Each row is shifted at random along 7 fixed directions that mean nothing.
Known rows, with every way that one mark hangs from another:
bilu{noreb{mubi{toru{nonu{bedip fanom}}}}}: 53,155,197,202,175,82,209,57,-219,-5,168,285,104,-421,-141,-197,39,119,6,33,204,-185,-17,288,88,-164,-14,16,-68,-325,-21,-191,70,-197,-5,-72,-94,63,-14,-385,309,-114,363,-89,23,-156,-1,42,122,-169,83,-142,25,-162,-142,-119,95,270,355,231,-3,258
bedip{nosu{fanom pokeg{ludi{namub}}}}: 127,22,13,230,-51,-122,-187,-52,-72,253,-62,246,67,77,40,13,-3,224,258,-141,55,-47,46,165,-270,2,-6,190,83,-402,-145,-203,110,153,240,33,-15,-107,152,78,-93,-198,-292,40,94,258,59,122,18,-69,-14,-147,-18,-166,51,29,149,-284,179,5,213,440
noreb{bilu gabo{toru{nonu}} mubi{pokeg{ludi namub}}}: -121,-97,-169,85,-171,140,-128,134,244,304,-139,268,178,141,-120,62,-37,189,-263,136,248,223,-60,72,-168,84,72,129,40,-219,-83,-254,190,-4,194,-138,123,-77,90,-5,-178,-68,-93,19,99,157,156,277,-34,-140,156,89,-124,31,73,-98,-23,-172,-131,21,120,261
pokeg{ludi{toru{nonu{fanom{bilu nosu} mubi}}} namub}: 8,199,86,516,121,426,334,-58,163,-207,-76,467,-70,155,-230,-213,24,118,148,95,178,39,145,-129,-527,238,-285,-44,-371,-333,91,-195,315,58,405,51,-218,-190,113,318,237,17,-193,-437,209,-211,288,77,48,-91,704,111,343,-372,-265,-66,-156,256,151,-319,22,193
gabo{bilu{noreb} toru}: -247,-158,-75,128,74,371,67,-90,-77,-18,-1,87,253,34,-191,-256,400,26,-209,146,413,-167,-13,240,-99,15,-70,-150,-234,4,140,86,-6,-331,21,43,-21,-199,286,-85,151,-105,78,-244,-201,-426,112,-80,10,-262,339,129,194,-355,20,131,-310,-15,-367,-112,-93,232
nonu{bedip fanom{bilu namub nosu}}: 100,60,-45,-76,135,-126,-75,227,56,48,27,56,120,218,-82,-122,-413,-74,219,-99,104,114,-166,-118,125,19,199,-122,153,-10,-224,-61,192,-73,64,-232,528,-108,-136,-131,-88,-380,39,159,38,122,-176,224,109,286,166,128,-26,187,157,184,7,141,158,37,-20,-176
mubi{gabo{bilu fanom} pokeg toru}: 144,-118,17,112,43,104,204,29,83,283,-1,99,252,114,51,186,-120,151,93,165,-1,100,-40,-36,158,-163,241,-111,-63,-279,-89,-55,-78,135,46,-119,143,46,213,70,-304,-102,-102,-170,43,23,-78,160,62,-95,70,79,-197,-55,132,124,188,-119,-288,-9,145,132
nonu{bedip fanom{bilu{noreb{mubi}} gabo nosu} namub}: -113,-78,76,227,303,60,115,116,-185,-23,113,180,229,120,-84,-467,-109,-34,28,172,186,8,-132,-148,-85,-55,-176,-224,-258,-217,142,37,141,-188,34,-97,-101,-63,-20,234,110,-113,222,-215,11,-4,120,-15,25,81,439,301,147,-198,-212,167,-175,275,-20,-96,-5,148
toru{bilu nonu{fanom mubi{gabo} namub}}: -1,144,-37,-106,18,115,-7,-96,97,194,63,154,319,314,80,-146,-311,214,-10,-31,78,19,-165,74,199,-106,260,-16,219,-119,14,-340,161,43,-56,-163,323,135,67,-124,-151,-187,-104,268,22,24,111,425,154,137,-83,214,-80,56,114,129,-178,-67,-44,133,94,158
nonu{bedip{nosu{pokeg}} fanom{bilu{noreb{mubi}}} namub}: -11,76,-165,-155,45,-171,-228,430,148,2,140,-35,257,-53,-174,-137,-420,-45,-25,-199,173,32,-260,-186,260,-63,93,-126,259,188,-136,108,258,-65,14,-238,578,83,-387,-148,-69,-385,203,384,-136,113,-294,253,122,287,37,176,-184,369,184,-37,151,-161,254,351,-21,-325
ludi{mubi{toru{nonu{bedip fanom{bilu namub}}}} pokeg}: 339,274,216,-302,94,-232,348,397,-25,-52,169,-78,124,-240,-79,-50,-473,-190,28,-215,140,379,63,167,255,-53,229,250,179,234,-133,-15,146,-285,-170,-43,484,-98,-276,-135,-282,-252,-188,597,196,-265,-135,-19,108,217,-140,-124,-251,10,295,-199,201,79,263,328,301,-181
nosu{fanom nonu pokeg}: -189,-51,-250,46,129,11,-173,-71,-37,202,-108,34,342,167,-102,-201,-73,27,-16,215,-68,-205,-7,0,11,4,72,-30,-96,-114,-88,70,-50,26,120,-116,266,262,231,-36,-222,-216,-95,-63,-200,-136,-33,277,154,-321,-8,-18,18,-164,205,195,3,-152,-236,66,39,231
fanom{bilu{noreb} gabo nosu{pokeg}}: -175,-227,-371,-102,71,-135,-90,233,-52,-79,63,-20,220,146,85,-220,-133,-115,8,-172,-187,108,-216,-207,-65,268,40,-92,97,-48,-69,-188,-161,-67,-28,-78,289,-143,-252,270,-309,-252,-220,237,164,200,-162,16,-259,402,19,-62,10,262,167,205,-21,157,-15,-58,-94,-328
ludi{namub nonu{fanom{gabo}} toru{noreb}}: 87,25,225,313,144,16,317,-123,-46,-49,67,211,98,109,40,-220,133,166,250,154,89,-180,-91,39,-205,-46,15,-58,-193,-548,84,-154,73,-54,158,-36,-140,19,162,131,-35,91,-321,-96,233,-51,219,231,165,-346,72,1,69,-161,-165,124,8,200,84,-79,-6,429
pokeg{ludi{mubi toru{bilu{noreb}}} namub}: 12,13,-17,-218,-245,17,-38,133,-133,142,167,42,-1,110,-58,-94,-86,103,-29,-300,342,329,-62,276,-34,30,47,330,298,44,-70,-222,277,-135,-96,82,327,-302,73,-141,-268,-244,-401,638,155,16,149,-7,52,219,-267,-6,-186,84,262,-106,-23,-309,19,121,180,150
bedip{namub nosu{fanom{bilu} nonu pokeg}}: 131,111,-154,137,249,-320,-145,130,114,181,-120,-69,166,50,-68,-234,-245,46,191,-51,-131,-61,-35,-111,-43,-123,45,-62,-31,-235,-31,200,135,208,242,-151,293,117,-40,95,-53,-326,-208,-29,-80,96,-140,233,176,-292,37,-125,-93,33,103,43,337,-28,144,224,68,-13
bedip{namub nosu{nonu{mubi{gabo}}}}: 37,86,-292,-141,71,96,-302,63,257,147,-191,147,309,353,94,-52,54,18,162,-80,-93,167,-109,92,-31,106,-72,-33,157,3,58,-152,218,154,110,-182,325,-160,-71,111,-118,-213,-92,156,-86,78,-113,210,-30,181,-33,33,-12,40,74,105,-74,-59,113,-126,-36,-58
bedip{namub nosu{gabo}}: 233,206,-59,89,127,-210,-252,150,84,-8,12,13,37,-54,117,-210,16,1,251,-250,21,96,-67,231,-56,-12,-92,5,-10,-137,153,64,177,123,115,-130,-7,-288,-133,112,231,-105,-74,-131,38,68,-293,14,-45,-79,52,-257,-125,-35,-15,8,232,48,550,-13,-53,-49
mubi{gabo{bilu fanom{nosu} toru} pokeg{namub}}: 228,75,-133,9,126,50,20,331,256,-24,107,-96,159,-109,-71,238,-222,-102,-55,49,66,337,-85,-115,119,121,239,-59,-68,167,59,226,113,-48,8,-139,303,-248,-68,276,-124,-184,-113,-63,45,-24,-263,68,-53,29,241,47,-125,55,132,43,99,-103,-141,50,79,-299
ludi{mubi{gabo pokeg toru} namub nonu}: 258,143,-12,-275,-51,58,181,260,105,172,-89,46,312,10,189,262,-115,-6,119,-102,14,318,-98,130,210,35,348,160,267,-43,-224,-244,74,34,-108,-95,439,35,-93,-126,-427,-220,-271,429,179,20,-175,118,38,129,-399,-146,-405,176,368,-52,140,-24,155,116,151,97
gabo{bilu{noreb} fanom{nosu}}: -11,-162,-270,-105,162,-100,-135,187,56,57,161,-101,123,76,-113,-35,-107,-66,60,99,156,151,-163,2,63,29,17,-52,-99,105,7,192,98,-104,-40,-51,379,-169,37,100,-184,-169,-118,79,-84,-40,-203,132,0,-113,146,75,-58,72,219,171,21,-37,-178,23,16,-337
bilu{noreb{gabo{fanom} mubi{pokeg{ludi} toru}}}: -168,-349,-158,-75,-156,146,-110,160,-67,373,55,221,339,67,-73,171,79,143,-123,170,107,295,-123,43,-31,44,-100,109,34,-142,-208,-254,48,-53,10,-102,244,-75,31,-1,-493,-69,-64,217,-36,170,57,110,-112,154,-51,150,-121,31,125,50,15,-278,-303,-52,128,165
pokeg{ludi{mubi{toru}} namub}: 225,146,132,10,-137,77,120,143,33,218,105,119,-135,56,18,88,-276,30,242,-73,197,244,76,122,40,-117,216,245,71,-166,-25,-47,168,236,66,24,143,-72,141,-36,-62,-146,-282,157,223,154,-52,55,188,1,-127,-238,-248,93,214,-129,285,-159,343,107,202,171
bedip{namub nosu{fanom{gabo} pokeg{ludi{nonu toru}}}}: 173,-46,-97,-66,15,-268,-220,153,-19,223,-55,-86,197,323,-60,-76,-139,56,140,-110,-143,169,-50,-92,-52,87,-30,93,122,-164,-109,-146,177,97,122,-98,375,-122,-55,233,-590,-134,-630,398,51,175,1,248,-86,2,-162,-46,-120,33,97,77,209,-250,-119,-56,186,14
bedip{namub nosu{fanom gabo{toru{noreb}} pokeg}}: -53,-134,-135,4,175,-144,-398,10,-42,85,49,-205,399,75,157,-72,37,6,-83,-28,-219,-3,-206,-66,13,19,134,-69,92,-45,187,-23,-95,62,-52,-205,255,20,-96,242,-298,-188,-322,259,-47,308,41,170,-79,4,-328,-55,-96,151,-74,229,36,-238,-227,97,-27,40
ludi{mubi{toru{bilu}} nonu pokeg{namub}}: -8,155,127,242,128,446,431,-18,192,-345,-96,178,279,-89,19,-310,387,-155,-218,331,380,276,138,205,-262,133,-220,62,-586,187,316,192,202,-147,57,49,-313,-230,194,340,114,160,-105,-431,60,-663,258,-296,62,-455,462,44,-49,-611,-27,-122,-283,143,-68,-290,127,264
nosu{bedip{namub} gabo{bilu} nonu pokeg}: -46,288,-225,436,160,25,138,91,95,-425,-114,240,174,-336,-30,-245,116,17,-123,-259,-116,-338,53,18,-233,213,-40,-185,-76,-331,-30,-152,61,63,310,-148,-409,162,-220,46,357,-175,324,-432,190,-215,-104,-56,14,-61,294,-347,47,-186,-170,-83,106,282,431,102,-218,209
fanom{gabo{bilu toru} namub}: 20,60,23,71,139,168,126,182,103,-158,46,-63,103,32,-116,-228,16,-188,-57,23,279,166,104,130,-66,110,-31,-87,-354,127,310,337,61,-253,40,-7,-46,-344,102,308,146,-19,-97,-276,-21,-385,-85,-137,-97,-146,441,40,144,-297,0,84,-48,78,-80,-207,-1,-41
nonu{bedip{nosu{fanom gabo{bilu} pokeg}} mubi namub}: -17,203,-147,45,124,55,-56,80,71,-303,139,84,287,-132,21,-83,-170,10,-161,-350,12,-82,16,-10,-11,186,32,-139,129,126,150,-165,54,-100,-58,-89,1,13,-285,158,60,-232,226,99,26,-177,-117,-43,-90,344,72,-18,-81,-170,-78,-36,-139,-164,167,86,58,21
bilu{noreb{gabo{fanom{namub}} mubi}}: -87,-69,-143,-165,171,-174,14,347,-33,-17,287,-127,241,-354,-1,-116,-55,-145,-198,178,214,262,-175,163,83,8,21,70,-106,142,131,175,98,-293,-192,-204,257,-89,-313,-42,34,-125,226,141,-45,-8,-176,16,38,-38,-76,-100,-190,124,94,28,24,77,216,219,2,-109
ludi{nonu{bedip fanom{gabo{bilu} namub}} toru{noreb}}: 51,44,219,371,227,95,516,-26,41,-303,133,188,89,13,-80,-292,-11,48,3,156,127,-188,-91,-133,-58,-33,92,-288,-249,-429,117,-90,89,-92,132,-134,-170,68,15,106,77,35,6,-255,226,-169,208,145,170,-201,319,110,60,-134,-276,81,-41,387,34,-41,-87,221
nosu{fanom{gabo} nonu{bedip namub}}: -68,90,-151,92,87,67,-42,-1,37,-135,34,261,159,262,-12,-130,-220,-66,205,-84,-173,-52,-26,-140,-99,213,-19,-115,-45,-87,2,-73,58,83,205,-155,56,128,35,185,-151,-47,3,-53,57,-25,-93,146,-14,170,134,-9,122,-44,-61,123,-29,143,137,-185,-70,34
bedip{namub nosu{gabo{fanom toru{noreb}}}}: -5,-139,-62,307,316,43,-252,-16,151,45,-26,-92,279,184,53,-73,189,20,40,366,-54,-70,-237,-236,-49,-102,2,-285,-304,-248,303,279,104,277,209,-257,63,71,125,372,16,84,-196,-309,-107,291,62,340,116,-473,88,116,27,131,-251,277,104,42,-181,-61,-156,-23
nosu{bedip gabo pokeg{namub}}: -77,146,-124,277,132,-54,-85,81,-55,-54,-76,31,224,-64,45,-259,-165,-19,-71,79,-36,-258,-111,-79,83,-57,193,-128,-83,-273,21,123,5,218,156,-217,-139,329,30,17,126,-161,173,-325,62,160,-69,149,201,-282,88,-186,-197,-31,-40,89,194,39,224,221,-87,287
toru{nonu{fanom{gabo namub}} noreb{bilu mubi{pokeg}}}: 17,-10,-105,-88,146,-139,99,334,306,-176,231,-19,230,-145,123,-159,-301,-155,-151,127,2,472,-157,11,-1,134,-7,59,-199,135,242,143,57,-83,-74,-249,138,-74,-340,349,-174,-19,-58,52,188,9,-73,111,-62,77,174,35,-206,149,32,-35,67,189,217,43,23,-323
bilu{noreb{mubi{gabo pokeg toru{nonu{namub}}}}}: -94,-146,-80,-101,82,390,226,189,244,-115,97,97,466,94,246,58,-41,-258,-77,351,-207,481,-170,-67,114,86,52,21,-285,335,285,60,-139,118,-154,-162,98,133,-88,405,-514,168,-140,-94,85,23,-52,-180,-197,215,23,-5,-279,92,28,31,-42,135,-97,-237,-79,-227
mubi{gabo{fanom} pokeg{ludi} toru}: 175,-89,-66,-28,-181,33,107,123,-36,366,114,160,199,-35,30,395,-203,276,7,-86,-110,37,-151,-124,258,-17,451,-15,415,-411,-463,-505,-44,204,53,-208,422,104,-75,-306,-372,-294,-124,268,155,402,-138,355,59,359,-281,-137,-239,368,246,46,204,-85,53,216,81,125
bedip{nosu{fanom{namub} gabo{bilu}}}: -63,69,-206,112,179,-61,-214,75,36,65,-147,-36,272,80,-36,-157,-42,130,-55,-143,103,-131,-123,-110,-59,105,146,-273,73,-290,-94,-58,156,29,144,-231,286,50,-107,-100,82,-377,20,-104,-116,107,-54,322,8,-103,55,65,-26,57,18,157,-6,62,-8,57,-71,137
bedip{nosu{fanom{namub} gabo pokeg{ludi{toru{noreb}}}}}: 31,11,52,189,36,-108,-133,82,-116,-10,132,20,123,-139,-7,-137,5,109,-70,-223,-87,108,-2,40,-233,127,-140,73,-51,-253,107,-113,41,-1,62,16,-51,-219,-78,303,-193,-123,-430,142,83,179,145,-46,-206,45,-48,-79,-6,-157,-143,3,125,-143,35,-42,106,260
nosu{fanom nonu{bedip mubi{toru{noreb}} namub} pokeg}: 119,265,78,-166,36,46,-72,168,21,3,309,43,155,-225,-156,-2,-430,-23,21,-266,-14,94,67,192,225,-95,6,161,17,246,210,172,52,-121,-125,98,177,5,24,63,-188,-183,-87,436,-114,-244,-115,-125,67,95,-96,-55,-94,-214,67,-141,139,-287,85,237,190,64
pokeg{ludi{toru} namub}: -189,-185,-43,86,-71,360,68,-132,5,134,-43,82,272,431,-61,-72,115,59,-108,357,220,-51,-115,-82,-33,26,255,-67,-21,-56,-61,-142,83,38,86,-179,270,84,241,-107,-250,-107,-199,-103,-9,41,252,204,233,-43,48,50,-82,-13,97,192,-295,-88,-276,-147,-62,356
bilu{noreb{gabo{toru{nonu{mubi}}}}}: -11,-109,53,129,148,8,247,-120,-82,115,183,186,16,-36,103,-158,32,37,112,234,-58,-68,-27,242,-9,-204,52,131,-168,-360,321,-177,-195,34,-74,80,-185,61,218,125,-3,188,-158,24,223,92,57,52,0,-333,-127,-234,-35,-71,-116,33,158,100,130,155,67,147
bedip{namub nosu{nonu{fanom} pokeg}}: 153,126,-84,-30,128,-222,-316,76,76,215,-64,16,267,66,-60,-210,-33,30,191,-46,25,-14,-20,260,34,-129,-40,111,83,12,-23,58,182,-81,96,-96,306,-151,5,-14,-129,-287,-140,144,-158,-132,-131,147,108,-120,35,-59,-10,-198,162,84,97,-290,58,122,109,114
fanom{bilu{noreb} gabo nosu{bedip pokeg}}: -147,-91,-228,70,164,-165,-183,185,-296,-24,-46,111,198,-20,-54,-411,39,-45,-38,-247,-4,21,-79,77,-190,180,-303,-43,-101,-198,-48,-65,-27,-205,68,50,-120,-295,-23,241,-69,-272,-38,27,16,5,5,-176,-287,91,299,25,170,-268,-58,135,-31,181,-73,-83,34,52
pokeg{ludi{nonu{bedip mubi{toru}}} namub}: -46,-63,54,-11,-121,481,239,-198,81,10,-17,414,161,462,82,51,2,0,118,153,84,168,77,99,-72,88,98,124,31,28,36,-359,57,108,23,-11,15,-16,255,100,-379,-9,-134,110,225,-28,261,-68,86,301,78,7,-95,-211,14,44,-292,-147,-128,-292,97,290
toru{nonu{bedip{nosu{fanom{gabo}}} mubi}}: -119,-41,-251,-252,355,-1,-240,11,-86,-47,-2,-105,496,223,-1,-248,-50,-142,-239,162,-13,161,-98,37,121,188,-61,-107,-94,274,202,53,68,-134,-170,-236,325,-4,-63,162,-211,-122,35,137,-218,-151,58,200,-60,-17,41,173,-18,-229,-52,187,-337,148,-206,-80,105,-179
gabo{bilu{noreb} fanom toru{nonu{bedip namub}}}: -120,-148,-87,-119,139,248,167,-10,77,-287,245,54,281,123,-39,68,22,-206,-129,151,89,132,-68,73,32,124,119,9,-104,461,215,47,-42,-286,-122,-32,193,-10,86,204,-393,69,-87,183,32,-286,75,-97,-65,154,114,72,41,-74,-4,116,-318,-22,-422,-121,-26,-236

Rows:
-20,138,-361,-38,38,-251,-491,468,128,-72,28,49,146,-314,-237,70,-162,55,-203,-431,185,119,-223,40,-91,264,-109,-50,94,-54,-218,-26,297,-222,170,-116,262,-331,-300,-8,41,-397,95,261,-113,78,-181,172,-203,23,213,91,68,84,9,4,79,-10,51,162,19,-134 => toru{noreb{gabo{bilu fanom{namub nosu{bedip pokeg}}}}}
28,64,-175,152,-22,-174,-10,108,114,21,31,142,-66,78,10,-83,-397,41,338,-234,-129,-39,9,-134,-139,78,52,2,15,-269,-139,-24,-39,265,270,-98,173,95,-29,111,-40,-200,-184,-13,157,123,-291,232,57,13,45,-186,-52,192,181,27,395,-75,344,70,34,-135 => nosu{fanom{bilu} pokeg}
54,58,-20,113,-116,-34,-197,3,124,308,-70,342,-110,124,-105,-51,-68,322,224,-329,163,78,-32,328,-187,-90,-128,101,-47,-509,-10,-209,109,70,245,124,-55,-284,313,-2,-32,-27,-355,56,48,20,37,188,-159,-345,118,21,47,-151,-11,-67,258,-28,-3,-76,131,213 => mubi{toru{nonu noreb{gabo{bilu}}}}
18,-47,94,32,-13,43,-25,-131,-82,211,174,91,118,-49,73,-125,56,272,-38,-106,206,-71,-151,278,130,-213,225,4,70,-316,34,-235,-39,-22,-83,-41,85,-136,233,-275,76,-218,-131,115,15,73,122,108,83,-150,-170,-62,-117,12,49,82,-26,27,3,139,25,300 => mubi{toru{bilu noreb}}
216,119,136,3,90,51,-117,102,-37,521,-7,29,98,165,-164,-39,-257,157,262,128,221,155,88,209,205,-334,-125,38,-231,-221,149,322,195,86,49,47,139,-148,425,92,-40,-34,-155,-66,-241,-120,-119,201,161,-449,153,215,-48,-335,113,67,328,-277,-141,8,307,207 => nonu{mubi{gabo{fanom} toru}}
30,159,136,62,22,172,41,101,-153,62,-75,253,220,-103,-141,-270,181,122,7,-114,338,175,-14,413,-158,-13,-267,226,-90,-129,-50,-139,282,-347,82,122,92,-266,173,-99,-94,-150,-211,202,-67,-391,217,-33,-20,-208,129,201,148,-361,17,-60,-68,-64,-127,-5,142,376 => ludi{mubi{pokeg} toru{bilu{noreb} nonu{fanom{namub}}}}
-25,107,-118,94,119,-29,-34,43,-47,7,-15,216,179,82,23,-124,-262,51,112,-118,23,-103,-54,-57,-81,62,125,3,187,-177,-139,-301,74,-27,81,-117,145,43,-96,-5,-14,-449,111,173,164,136,50,147,124,268,108,-7,24,-31,-3,112,-89,-104,84,179,96,183 => nonu{fanom{bilu nosu{bedip pokeg{namub}}} mubi}
-178,53,41,173,97,489,168,43,107,-166,20,323,376,-4,18,-161,174,-42,-37,168,83,190,-46,79,-194,156,-253,-79,-342,59,221,-87,101,-124,51,-102,-123,-57,-44,200,-26,97,91,-292,-40,-254,133,-94,-165,110,355,163,143,-247,-187,7,-222,216,-21,-351,-95,127 => bilu{noreb{mubi{gabo toru{nonu{fanom namub}}}}}
158,44,133,210,108,109,399,130,125,-96,218,99,133,-266,139,34,-136,30,-5,22,-18,351,-66,-39,-66,-21,83,-48,-248,-106,204,185,-39,94,36,-94,-112,-162,-59,349,-29,-84,-111,-244,186,25,34,-182,39,62,250,-36,-181,-90,-88,-55,122,152,69,-6,73,20 => mubi{gabo{fanom{bilu}} pokeg{namub} toru{noreb}}
118,-14,-92,52,165,-33,-193,7,70,-143,68,40,180,43,193,80,267,-81,182,-103,-108,163,4,151,-229,213,-89,43,-4,73,200,-132,24,-71,46,-139,46,-342,-106,344,-83,-6,-191,49,122,29,-119,-32,-220,176,-51,-189,79,-35,-125,154,-40,-107,64,-235,-37,-119 => bedip{namub nosu{gabo{fanom toru}}}
101,-115,-243,-238,29,-266,-40,315,196,288,171,-124,271,-54,98,176,-362,52,-123,143,48,297,-192,-21,304,-74,293,16,195,-3,-119,-21,40,32,-144,-336,498,71,-206,-86,-275,-229,104,234,53,209,-320,373,116,71,-216,2,-470,375,354,31,223,-155,88,293,146,-222 => noreb{bilu mubi{gabo{fanom} pokeg}}
58,-74,-281,-348,160,-166,-246,298,68,140,226,-264,305,-71,32,217,-196,-25,-269,9,29,296,-218,-71,316,143,380,-2,291,170,-76,-212,77,-183,-294,-323,681,-152,-237,-95,-186,-332,-47,512,21,222,-237,388,-116,246,-375,33,-193,466,249,170,-48,-57,-119,225,68,-411 => noreb{mubi{gabo{fanom{nosu} toru{bilu}}}}
-92,-7,1,155,-164,318,103,-4,201,-170,128,468,106,165,105,23,-92,115,169,-210,23,45,-180,-29,-51,27,-37,-116,39,-161,121,-414,78,157,88,-73,-101,-30,-31,50,-10,107,154,40,230,147,16,-43,-88,352,77,70,-58,169,-190,-26,19,70,298,-151,-128,47 => nonu{bedip mubi{toru{bilu{noreb{gabo}}}} namub}
71,283,-22,169,303,-40,15,198,-16,-92,214,-56,169,-373,-290,-349,-128,183,-329,-117,342,-234,-226,-18,114,-15,167,-283,-101,-284,53,40,252,-286,49,-82,113,-83,-176,-177,440,-313,86,-132,-152,-209,19,304,107,-302,381,87,142,-106,-87,8,-186,460,141,317,-58,83 => toru{nonu{fanom{gabo{bilu} nosu} namub} noreb}
-78,59,-121,-253,203,-113,-136,173,-79,41,266,-191,307,-190,-1,-62,-176,-88,-319,-6,-50,-44,-132,59,325,-47,318,32,176,84,135,13,-33,-148,-253,-179,250,264,-76,-104,-169,-253,-16,476,-3,112,-49,177,47,-7,-441,-156,-217,184,54,47,-7,-27,-20,429,-35,51 => nosu{bedip gabo{toru{noreb{mubi}}} nonu{namub}}
157,142,-32,53,40,118,349,150,360,-148,-49,286,166,267,-1,34,-416,-51,340,79,17,75,-96,-232,81,29,165,-94,37,-58,-166,0,204,244,223,-215,304,297,-95,68,-185,-72,34,19,236,-57,-198,314,350,106,220,116,-212,166,173,-3,156,35,346,84,-18,-181 => ludi{namub nonu{bedip fanom{bilu} mubi{pokeg}}}
50,48,26,-5,-70,93,154,60,78,-50,17,46,149,128,63,-92,52,-18,-29,77,241,158,-54,88,-50,23,148,168,32,28,29,-133,150,-63,-1,-52,192,-95,90,34,-155,-56,-296,230,189,-137,95,88,158,-116,-164,-46,-196,21,174,-29,-50,-173,9,58,136,177 => ludi{mubi pokeg{namub} toru{bilu}}
111,8,-1,-53,55,-179,-46,275,131,433,48,-123,67,10,-162,-52,-359,119,12,104,307,95,-55,79,307,-347,227,-50,-74,-255,21,180,135,58,-42,-147,287,47,110,-200,47,-134,20,-27,-76,18,-245,317,173,-468,-45,6,-363,91,232,-37,427,-118,93,290,168,36 => noreb{gabo{bilu} mubi{toru}}
168,190,73,154,181,9,-45,53,6,-100,-27,147,363,-244,-10,-25,96,85,-38,-89,-7,-216,-132,121,119,-47,212,-97,169,-108,-124,-350,83,-99,65,-249,199,21,-253,-317,84,-264,214,4,-17,-38,-15,112,70,82,5,-201,-29,-15,-131,-1,-40,172,253,161,-58,145 => mubi{toru{nonu{bedip{namub nosu{pokeg}} fanom}}}
-4,196,63,178,-35,477,257,-48,99,-153,112,324,51,18,-163,-63,112,93,-58,25,230,-79,87,136,-166,127,-56,61,-153,-68,120,-252,173,-48,156,77,-89,-55,110,-8,125,66,-136,-110,53,-305,122,30,55,-40,247,-119,141,-244,-80,-111,-228,113,229,-131,-17,257 => pokeg{ludi{toru{nonu{mubi namub}}}}
165,21,150,63,102,117,-44,31,29,385,-12,111,48,335,-4,23,-194,8,367,235,84,195,102,145,29,-226,-54,117,-225,-193,262,235,93,93,94,51,64,-143,447,360,-149,49,-286,0,-32,69,-22,153,83,-266,96,179,99,-201,5,189,237,-327,-225,-111,240,203 => nonu{mubi{gabo{fanom{namub} toru}}}
86,82,148,348,-88,41,170,-44,-73,-108,16,291,58,-55,-5,-65,94,159,24,-137,145,-65,80,221,-240,27,-32,170,-70,-312,-71,-266,122,28,184,30,-342,-97,199,48,2,-10,-163,-105,290,-23,211,-102,30,-92,126,-166,-56,-285,-93,-65,92,-71,206,-36,112,492 => nosu{bedip pokeg{ludi{namub toru{bilu}}}}
